Below is a small trained network, with its code and all its weights. Each question gives an input and a class and asks what happens when units are switched off, that is, made to give their printed mean instead of their output.

import numpy as np


def w(rows, s, z=0):
    codes = np.array(rows[::2]) - 128.0
    scale = np.full(codes.shape[1], s)
    scale[-1] = z or s
    return codes * scale


def norm(h):
    return h / np.sqrt((h * h).mean(-1, keepdims=True) + 1e-5)


def f(y):
    return y / 2 * (1 + np.tanh(0.7978845608 * (y + 0.044715 * y**3)))


def log_softmax(a):
    a = a - a.max(-1, keepdims=True)
    return a - np.log(np.exp(a).sum(-1, keepdims=True))


def net(x, mask):
    res = np.array(x, float).reshape(1, 3) / 4 @ E
    u = 0
    for l in range(3):
        y = f(norm(res) @ A[l][:, :-1].T + A[l][:, -1])
        res = res + np.where(mask[u : u + 9], y, B[l][:, -1]) @ B[l][:, :-1]
        u += 9
    return log_softmax(norm(res)[-1] @ U[:, :-1].T + U[:, -1])


A, B = {}, {}
E = w([
[36,111,85],'x0',
[217,127,181],'x1',
[156,65,1],'x2',
],0.006)
A[0] = w([
[146,113,239,86],'L0N0',
[66,98,140,212],'L0N1',
[201,98,54,98],'L0N2',
[241,65,1,107],'L0N3',
[173,65,174,125],'L0N4',
[217,106,51,107],'L0N5',
[141,106,165,89],'L0N6',
[97,228,83,117],'L0N7',
[156,136,150,11],'L0N8',
],0.0077,0.0011)
B[0] = w([
[121,203,95,182],'L0N0',
[105,219,196,151],'L0N1',
[118,43,109,184],'L0N2',
[67,2,114,253],'L0N3',
[185,167,138,148],'L0N4',
[154,41,112,192],'L0N5',
[154,135,131,131],'L0N6',
[136,151,232,138],'L0N7',
[152,122,105,126],'L0N8',
],0.0098,0.0055)
A[1] = w([
[114,142,2,63],'L1N0',
[151,169,130,6],'L1N1',
[152,158,105,179],'L1N2',
[113,130,29,158],'L1N3',
[118,135,117,26],'L1N4',
[129,147,79,37],'L1N5',
[58,99,67,216],'L1N6',
[72,126,101,59],'L1N7',
[151,147,145,131],'L1N8',
],0.014,0.0014)
B[1] = w([
[156,247,104,163],'L1N0',
[130,135,106,152],'L1N1',
[119,150,96,140],'L1N2',
[116,218,124,175],'L1N3',
[142,128,148,117],'L1N4',
[164,128,104,113],'L1N5',
[55,227,166,253],'L1N6',
[111,197,168,162],'L1N7',
[130,154,104,148],'L1N8',
],0.014,0.0052)
A[2] = w([
[198,123,177,62],'L2N0',
[179,112,153,80],'L2N1',
[119,234,72,91],'L2N2',
[48,126,97,126],'L2N3',
[89,120,113,30],'L2N4',
[87,108,195,86],'L2N5',
[135,65,152,1],'L2N6',
[104,141,168,1],'L2N7',
[90,172,245,38],'L2N8',
],0.012,0.0011)
B[2] = w([
[74,254,70,138],'L2N0',
[111,227,40,126],'L2N1',
[211,43,114,245],'L2N2',
[113,146,245,198],'L2N3',
[147,160,190,142],'L2N4',
[120,84,94,169],'L2N5',
[111,90,33,136],'L2N6',
[126,118,113,153],'L2N7',
[157,47,48,255],'L2N8',
],0.0094,0.0064)
U = w([
[179,53,75,2],'0',
[41,100,161,174],'1',
[135,252,130,208],'2',
],0.014,0.00057)

Each question gives the input, the list of numbers given to net, and the class t.
The units are the neurons (one row each of A and B). Each row of codes is followed by its name. A weight is (code - 128) times the scale printed after its matrix; where a second scale follows, it is the last column's (A, B and U).
mask holds one flag per neuron, layer by layer. A switched-off neuron (its flag False) gives its mean, the last column of its row in B, instead of its output. The means were averaged over made-up inputs and are rounded, as every weight is.
A unit's drop is (log p(t) with every unit on - log p(t) with that unit switched off) / (log p(t) with every unit on - log p(t) with every unit switched off).
unit that matters most: the unit with the biggest drop
k most important neurons: the k neurons with the biggest drops, biggest first
k most important neurons of layer l: the k neurons of layer l with the biggest drops, biggest first
drop when u is switched off: that unit's drop, to one decimal
input [-8,-8,6], class 1: 2 most important neurons : L0N3, L1N6
input [-5,-3,-2], class 0: unit that matters most : L2N2
input [0,-6,-4], class 0: 3 most important neurons : L2N8, L1N6, L0N3
input [-1,-1,8], class 1: 2 most important neurons : L0N3, L1N6
input [2,8,3], class 1: 3 most important neurons : L0N3, L2N2, L2N8
input [4,-3,5], class 2: 2 most important neurons of layer 1 : L1N0, L1N3
input [5,0,7], class 2: 2 most important neurons of layer 1 : L1N0, L1N6
input [7,3,-1], class 0: 2 most important neurons : L0N3, L2N8
input [4,-2,8], class 2: 3 most important neurons : L1N0, L1N6, L1N3
input [-5,-4,6], class 1: 2 most important neurons : L1N6, L0N3
input [3,-1,8], class 2: 2 most important neurons : L1N6, L2N8
input [-2,1,0], class 2: 2 most important neurons of layer 1 : L1N0, L1N3
input [2,7,-5], class 0: 3 most important neurons of layer 0 : L0N0, L0N5, L0N7
input [8,-8,7], class 2: most important neuron of layer 1 : L1N0
input [8,-1,8], class 2: 2 most important neurons : L1N0, L1N3
input [0,-3,-6], class 0: drop when L0N3 is switched off : 0.2
input [0,-3,-8], class 0: drop when L2N8 is switched off : 0.6
input [3,8,-8], class 0: drop when L2N2 is switched off : 0.2
